Below are the code and all the weights of a small trained network. Each question names an input and a class and asks about switching units off, where a switched-off unit gives its printed mean instead of its output.

import numpy as np


def w(rows, s, z=0):
    codes = np.array(rows[::2]) - 128.0
    scale = np.full(codes.shape[1], s)
    scale[-1] = z or s
    return codes * scale


def f(y):
    return y / 2 * (1 + np.tanh(0.7978845608 * (y + 0.044715 * y**3)))


def log_softmax(a):
    a = a - a.max(-1, keepdims=True)
    return a - np.log(np.exp(a).sum(-1, keepdims=True))


def net(x, mask):
    res = np.array(x, float).reshape(1, 7) / 4 @ E
    y = f(res @ A[0][:, :-1].T + A[0][:, -1])
    res = res + np.where(mask, y, B[0][:, -1]) @ B[0][:, :-1]
    return log_softmax(res[-1] @ U[:, :-1].T + U[:, -1])


A, B = {}, {}
E = w([
[112,131,102,254,151,133,108],'x0',
[106,86,139,117,194,105,109],'x1',
[174,215,202,103,178,104,68],'x2',
[164,119,197,111,133,91,120],'x3',
[103,128,74,174,178,114,42],'x4',
[105,101,124,82,186,211,173],'x5',
[127,81,165,148,82,80,102],'x6',
],0.0086)
A[0] = w([
[144,168,107,170,139,139,94,190],'N0',
[75,189,151,74,153,128,155,248],'N1',
[159,221,153,65,29,92,200,163],'N2',
[134,112,119,73,105,144,77,251],'N3',
[183,114,64,172,124,149,152,25],'N4',
[67,80,156,162,50,54,94,224],'N5',
[107,99,85,91,149,181,83,168],'N6',
[178,194,194,164,203,98,68,249],'N7',
[141,138,197,176,126,121,160,5],'N8',
[147,160,185,42,213,190,187,224],'N9',
[105,181,89,198,82,69,140,123],'N10',
[138,165,28,66,64,113,101,206],'N11',
[120,150,131,170,124,55,133,249],'N12',
[159,105,138,175,179,66,88,217],'N13',
[103,210,152,102,101,129,169,5],'N14',
[59,95,166,118,254,121,127,247],'N15',
],0.0085,0.0016)
B[0] = w([
[150,181,224,139,186,95,175,166],'N0',
[87,177,184,161,68,66,19,179],'N1',
[154,54,168,104,164,157,60,235],'N2',
[139,138,253,74,169,118,42,162],'N3',
[117,193,130,104,121,126,196,152],'N4',
[61,178,201,163,130,138,176,218],'N5',
[156,169,171,124,168,103,100,172],'N6',
[127,109,163,192,161,199,107,239],'N7',
[115,114,121,95,138,189,123,142],'N8',
[167,75,83,185,108,207,83,254],'N9',
[87,100,138,183,174,73,148,186],'N10',
[148,84,168,120,153,227,112,174],'N11',
[36,142,217,132,140,176,206,175],'N12',
[65,84,171,120,141,167,185,194],'N13',
[144,89,104,252,119,82,142,150],'N14',
[157,145,163,217,118,164,111,218],'N15',
],0.0059,0.0076)
U = w([
[88,87,70,112,18,121,136,6],'0',
[209,111,150,160,158,165,23,249],'1',
[240,210,2,155,204,71,145,20],'2',
[128,139,235,192,175,134,181,175],'3',
[10,127,82,98,126,158,64,183],'4',
[153,169,40,76,175,72,126,5],'5',
[118,227,23,94,61,172,190,52],'6',
],0.0056,0.0016)

Each question gives the input, the list of numbers given to net, and the class t.
The units are the neurons (one row each of A and B). Each row of codes is followed by its name. A weight is (code - 128) times the scale printed after its matrix; where a second scale follows, it is the last column's (A, B and U).
mask holds one flag per neuron, in row order. A switched-off neuron (its flag False) gives its mean, the last column of its row in B, instead of its output. The means were averaged over made-up inputs and are rounded, as every weight is.
A unit's drop is (log p(t) with every unit on - log p(t) with that unit switched off) / (log p(t) with every unit on - log p(t) with every unit switched off).
The circuit of an input: a set's keep is (log p(t) with only the set's units on - log p(t) with every unit switched off) / (log p(t) with every unit on - log p(t) with every unit switched off). Starting from the 12 units with the biggest drops (on a tie, the unit counted first), units are removed one at a time, each time the one whose removal leaves the highest keep (on an exact tie, the one counted first), for as long as the keep stays at least 0.8.
circuit, biggest first: the units of the circuit, biggest drop first
unit that matters most: the unit with the biggest drop
k most important neurons: the k neurons with the biggest drops, biggest first
drop when u is switched off: that unit's drop, to one decimal
input [1,-5,8,-3,-7,-1,0], class 1: unit that matters most : N2
input [0,-6,-4,2,6,-5,8], class 3: circuit, biggest first : (N5; N12)
input [-7,4,-6,-4,-3,8,-6], class 1: circuit, biggest first : (N9; N6; N15)
input [-1,5,-8,7,-2,6,-6], class 1: circuit, biggest first : (N9; N5)
input [-4,-5,-1,2,-3,2,-5], class 1: 2 most important neurons : (N2; N9)
input [-2,5,-7,5,-2,8,-2], class 1: 2 most important neurons : (N9; N15)
input [3,3,2,7,-3,8,3], class 1: 2 most important neurons : (N9; N5)
input [-7,8,6,4,-6,-4,0], class 1: 2 most important neurons : (N9; N2)
input [-8,3,-6,4,5,5,-6], class 1: drop when N3 is switched off : 0.1
input [-1,-1,-2,3,-6,0,-3], class 0: drop when N7 is switched off : 0.3
input [-4,-8,4,0,-5,-5,-1], class 1: drop when N2 is switched off : 0.5
